Each row is followed by one of two labels, saying whether the row has a hidden trait. Each part has a new trait and two new labels.
In the rows, 128 means zero.
[115  89 112 125 132 147 126 209 160 142 122 123  99 234 111 118 114 111
 136 164 141  89 142 139 122 122 131 144 255 132 119 150 130  98 143 213
 155 137 130 164 138 128 122 125  83 123  82 108  93  89 140 131  88 121
 109 107 161 100 123 151 151 124 120 100 157 132 133 144 140 127 124 133
 116 110 142 142 172 184 194 135 118  94 139 147 161 163  76 107 128 144
 116 107  89 108 147]
M
[154 136 143 146  71 125 119 176 163 122 149 124 149 255 139 104 114 138
 136 142 113 102  37 133 122 123 102 118 119 117 111 149 134 115 151 184
 122 124 136 119 144 118 134 129  97 102 132 118 167 142 136 122 101 118
 150 211  95 126 121 123 170 117 109 172 100 125 137 133  86 132 122 111
 123 120 122 117 135 106  52 106 132 121 160 102 141 129 136 107  88 141
 126 149  76 121 111]
R
[133 111 104 117  87 123  93 116  79 149 104 125 105 157 118 145 118 119
  98  81 160 142 185 111 112 117 117  90 185 130 140 121 124 139 157 204
 128  84 123  77 115 133 132 139 159 176 154 108 149  82 174 154 109 142
 110 114 130 134 119 145 149 129 133 112 102 126 130 161 136 151 130 150
 152 111 120 125 115 166  44 139 159 159 121 147  84 151  52 121 161  70
 161 113  84 118 153]
M
[167 155 131 127 197 141  89  54 126 116 140 128 118 143 147 119 100 128
 146  93 118 196 101 130 124 129 135 104 128 122 124 100 116 109 123  82
 142 102 149  43 115 101 126 129  90  93 146 159 148 154 131 192 154 113
  96 140  63 126 143 121  88 106 139 194 129 130 123  78 119 133 127 137
 147  92 129 137 120 178 155 140 118 131 135 115 222 117  70 160 129  95
 124 118 138 107 145]
M
[112 144 164 119 142 151 116 136  79 118 125 127 113 253 140 145 132 136
 110 101 150  96 122 120 135 128 115 165 159 125 125 120 135 103 102 209
 151  95 111 140 141 132 116 121  28 113 153 116  98 184 140 153  87 137
 175 194 149  89 124 118 133 116 111 108 131 124 148 140  66 126 133 112
 135 105 156 143 118 109 153  74 121 103 120 128 192 142  70 124 148  92
 105 155 106 113 129]
M
[118 101 173 124 178 133 101 159  99 115 137 125 103 211 114 108 118 136
 149 149 110 120  61 104 116 119 158 114  87 136 106 133 119 102 114 186
  89 102 121 152 121 121 124 122  29  97 153 147 142 109 153 149 162 131
 180 231 146  97 123 140 131 119 133 157 147 130 151 134 131 122 121 118
 121 103 140 119 120 125  72 116 121 108 145 147  90 148 120 143 152  68
 137 153 167 111 161]
R
[117 102 138 113  94 125 123 223 108 113 159 128 125 167 115 101 114 141
 144 163 108 137  35 109 114 118 127  95 135 132 147 108 134 133 134 126
 102  99 128 136 123 119 132 118 103 175 116 128  83  63 133 138 158 142
 153  85 144 119 131 113 106 139 131 127 124 124 151 132  66 131 162 114
 103 176 138 117 126 109  49 144 180  90 147 100 107 144 154 149 140  82
 125 126  81 121 161]
R
[149  93  92 139 175 148 121  53  76 146 107 124 127 205 127 150 127 138
  97 147 134 174  83 113 128 129 150 136  54 126 109 129 118 149 133 139
  84 139 128  54 116 111 114 122 159 165 113 109 151 186 161 141 141 122
 165  89 103 126 123 143 132 133 134 136 126 128 136 151  56 147 161 145
 142 105 158 126 116 162 179 126 159 118 137 150 121 125  65  95 152  87
 164 120  79 121 131]
R
[143 141 188 128 139 122 104  54 119 126 122 130 112 252 137 133 130 119
  94 109 126 100 130 125 118 132  94 103 139 129 149 116 115 139  99 173
 148 144 163 145 115 133 122 142  81 178 133 100  81 202 130 224  85 136
 125 106 129 133 123 151 137 126 115 159  95 125 133  71 160 150 143 109
 112 181 171 124 132 110 157  77 107 134 132 140 100 120 134 104 131 102
  88 148 178 131 152]
M
[151  97 133 115 112 126  88 204 162 148 156 127 157 181 164 134 131 124
 128  85 125 105 121 104 139 132 162 123  60 123 133 147 131 108 129 140
 105 120 170  68 134 110 126 134 102 145 103 145 162  51 141 134  92 143
 137 198 129 129 124 129 179 123 129 115 102 121 144 148 147 124 140 112
 104 127 128 131 120  99  68 144 178 152 137 103 178 114 158 115  97 182
 141 118  85 108 152]
R
[145 119 155 111 194 153  98 182 133 129 124 126 103 151 155 104 106 143
 140  67 132 170 171 117 118 130 148 107  94 124 115  94 131 134 168 132
 141 114 112  67 134 105 127 122 124 170 150 157 118  72 130 170 158 115
 109  98 144 118 153 106 122 137 142 167 104 124 141  89 112 122 188 137
 136 176 166 117 123 145  46 128 162 141 160 106 190 147 135 132 157 125
 127 146 162 105 162]
R
[112 142 156 115 168 118 139  99  99 144 137 133 148 255 135 129 125 125
  95 119 122 186 110 109 114 132 156 109  52 137 105  97 120 136 169 140
  78 108 125 108 117 111 130 127  78 116 149 107  99  82 136 152 115 135
 100 190 110  98 127 152 112 139 117 165  82 137 132  89 162 140 161 126
 132 181 169 133 132 168 177  93  92 137 138 137 131 118  69  88  96  74
  89 116 147 114 119]
R

New part:
[118 130 115 140 115 109 135 133 157  71 126  86 115 135 110 136  98 117
 135  88 139 126 129 121 120 141 122  68 120 133  93 154 164 127 230 165
 129 145 128 133 122 150 114 121  88 103 141 119 119 108 122 171 115 129
 111 123 129 114 127 118  95 140 108 102 152 135 130 125 112 125 107 114
 123 193 156 108  88 123 105  94 118 158 148 141 135 138 142 155 143 153
 169 137 144 164 180 112 102 120 192  62 101  86 135 145 127 145 120 126
 111 113 135 119 145 119 113 135 198 131 153 154  92 137 127 120 128 153
 146 115 137 116 141 140 118 120 147 126 109 116  92 125 137 126 128 130
 143 119 108 127 117 133 128 139]
<54>
[116 122 152 143 111 173 100 131 148  48 124 133 110 118 148 130 115  94
 120 105 158 124  98 148  98 148 135  95 137 131 109 179 144 138 111 114
 142 139 141 125 127 124 136 161  87 160 128 125 117 166 111 149 108 134
 134 130 105  98 129 150 136 123 125  94 139 140 138 114 115  83 151 103
  84 112 147 157 125 128 113  75 137  91 138 126 148 125 120 127 129 160
  99  99 124 138  84 116 129 120 109 145 143 109 133 147 163 142 121 122
 135 128 122  96 119 131 124 133 130 122 119 111  91 133 125 131 125 129
 151  62 144 134 151 138 132 129 135 132 127 189 189 150 105 122 110 107
 149 139  45 130 125 119 128 115]
<54>
[143 123 145 153 124 118 117 134 140  12 121 108 105 113 160 129 108 103
 115 123 145 124  88 173  88 154 132  92 137 142 100 193 143 140  71 121
 148 139 140 129 131 119 129 144 106 159 132 128 120 162  86 155 111 117
 128 127 103 114 128 128 139 126 122 103 135 141 130 115 116  95 138 105
  89 128 149 155 131 133 120  82 135 116 151 137 146 119 118 138 131 157
  84 102 150 140 141 107 132 134 145 135 140 112 135 154 160 138 120 118
 120 126 122 107 117 132 121 113 134 127 117  95  99 138 129 124 125 160
 131  61 141 135 180 140 151 128 135 129 127 170 179 132 128 130 105 113
 141 141  55 141 119 126 123 126]
<54>
[117 142  96 145 109 105 116 139  83 123 122 231 118 130 105 119 120 101
 124 111 128 133 125  98 131 142 137 100 128 120  91 131 134 122 162 161
 133 137 121 127 134 153 108  85 123 108 136 122 121 107 102 172 160 114
 170 134 108  96 127 126  94 164 119 138 144 132 131 117 128 137 102 123
 135 178 127 115 103 129 131  99 115 114 167 169 153 138 136 166 135 178
 157 132 145 137 193 128 108 146 170  72  85 114 129 157  96 160 123 117
 113 128 145 110 137 127 107 144 200 133 125 139 112 122 126 125 124 144
 192 105 127 128 149 148 130 133 133 107 135 148  63 118 118 125  92 135
 162 110 127 139 122 135 132 138]
<54>
[151 143 120 151 148  88 163 126 221  67 122   1 134 125 131 130 113 188
 129 146  78 124 116 179 115 166 131  69 130 167 123 113 132 133  57 143
 140 132 150 141 116 127 116  97 133 129 135 131 136 124 129 135 111 129
  49 116 127 120 127 110  89 117 122 144 122 141 131 125 121 131 103 132
 118 159 149  93 132 131 123 137 110 152 158 134 150 138 121 142 137 130
 104 132 179 152 251 113 127 140 188  88 117  95 125 134 152 122 129 120
 111 127 125 169 123 126 124  95 133 141 106 126 143 144 133 114 131 168
  76 129 123 108 158 131 153 128 135 132 129 102 117  96 202 136 116 144
 141 134 127 144  91 137 125 124]
<57>
[136 128 118 151 140 100 116 138  47 100 123 253 124 118 133 132 133  73
 117 144 166 134  81 148 126 154 118 148 134 133  99 114  92 126  61 135
 129 123 124 123 138 114 131 128 163 128 126 131 130 163  31 156 152  93
 158 133  86 183 128  86 143 153 129 111 136 122 110 130 133 133 115 106
 149 193 116 158 149 138 162 143 139  96 151 150 124  96 122 135 122 117
 139 127 139 123 123 115 150 155 162 134 140 169 132 138 105 143 127 117
 103 128 125 138 132 138 141 103 130 132 111  76 137 136 133 121 116 174
 131 124 131 144 186 143 124 118 136  98 149 178  97 103 117 148 101 128
 136 124 138 168 144 150 122 128]
<57>
[145 134 130 149 163 113 180 126 190  50 124   1 130 122 140 147  94 159
 125 153 127 125  87 184 106 167 116  78 130 151 107 138 145 129  71 142
 138 138 142 137 127 127 120 131 146 123 136 128 133 164 104 157 100 120
  59 116 119 138 128  79 108 116 120  95 132 141 119 125 115 119 108 115
 102 173 160 100 147 131 118 114 132 144 150 124 129 128 121 131 135 117
 128 132 164 159 122  87 138 134 198 100 135 105 134 133 147 120 124 117
 107 119 118 161 132 130 125 102 134 138 121 111 117 156 133 114 125 188
  71 150 124 126 170 132 147 109 144 134 120 105 139  96 167 136 135 139
 132 142  97 147 104 142 119 147]
<54>
[145  64 124 130 148  46 157 125   1 174 136 255 128 124 129 106  74  37
 104 252 145 133  85  70 109  88  70 255 116 138 104 216 152 106 119 151
 140 126 141 122 189 143 136 107 255  96 133 128 117  67 123 163 117  87
 209 118 128 229 124  92 193 142 128 114 106 136  84 140 137 200 126 101
 130 136  95 157 108 133 157  87 125 146 100 111  67 148 139 153 118  71
 166 128 106 125 255 127 226 159 179 147 165 167 140 139  68  16 119 123
 120 150 116 140 132 148 111 125  16 132 153 112 111 119 123 139 119 185
 156 132  94 171 140 133 131 116 123 140  80  18 110 105  72 131 132 150
  48 124  77 121 161 155 117 217]
<57>
[136 134 117 133 108  97 160 129 218 110 122  41 124 134 129 118 107 197
 143 113  83 123 156 146 102 135 153  43 123 138 130 128 168 131 167 138
 142 138 126 141 113 135 115  85 117 127 137 131 124  70 178 125 119 159
  70 115 122  69 128 147  86 112 120 148 123 145 143 125 116 118 107 162
 116 125 149 122  94 124  95 123 103 184 128 139 150 145 136 144 142 174
 117 138 157 148  98 122 101 112 147  64  84  86 126 125 137 123 125 136
 131 116 142 156 129 109 111 143 114 140 128 156 125 133 126 131 138 122
 102 124 136 114 132 125 135 145 125 143 117  97 143 132 161 115 139 142
 121 124 136  98  99 117 129 154]
<54>
[132 149  91 134 148  92 164 131 133 162 127 163 147 136  98 135 127 154
 134 139 115 133 132 106 156 131 126 118 121 121 115  84 119 108 139 164
 118 123 116 131 131 144 107  85 162  89 132 126 137 108 102 139 164 116
 110 120 119 160 127  51  97 145 125 141 134 120 116 135 135 170  93 141
 156 192 118  86 138 129 135 152 123 153 140 140 108 126 134 140 130 117
 185 161 126 132 216 125 109 144 177  76  93 131 122 121  85 139 131 121
 121 120 137 174 150 128 129 128 177 140 132 142 141 145 130 121 126 146
 116 199 104 128 123 131 118 109 136 114 130  99  41  87 139 136 131 147
 136 111 168 139 127 139 126 150]
<57>
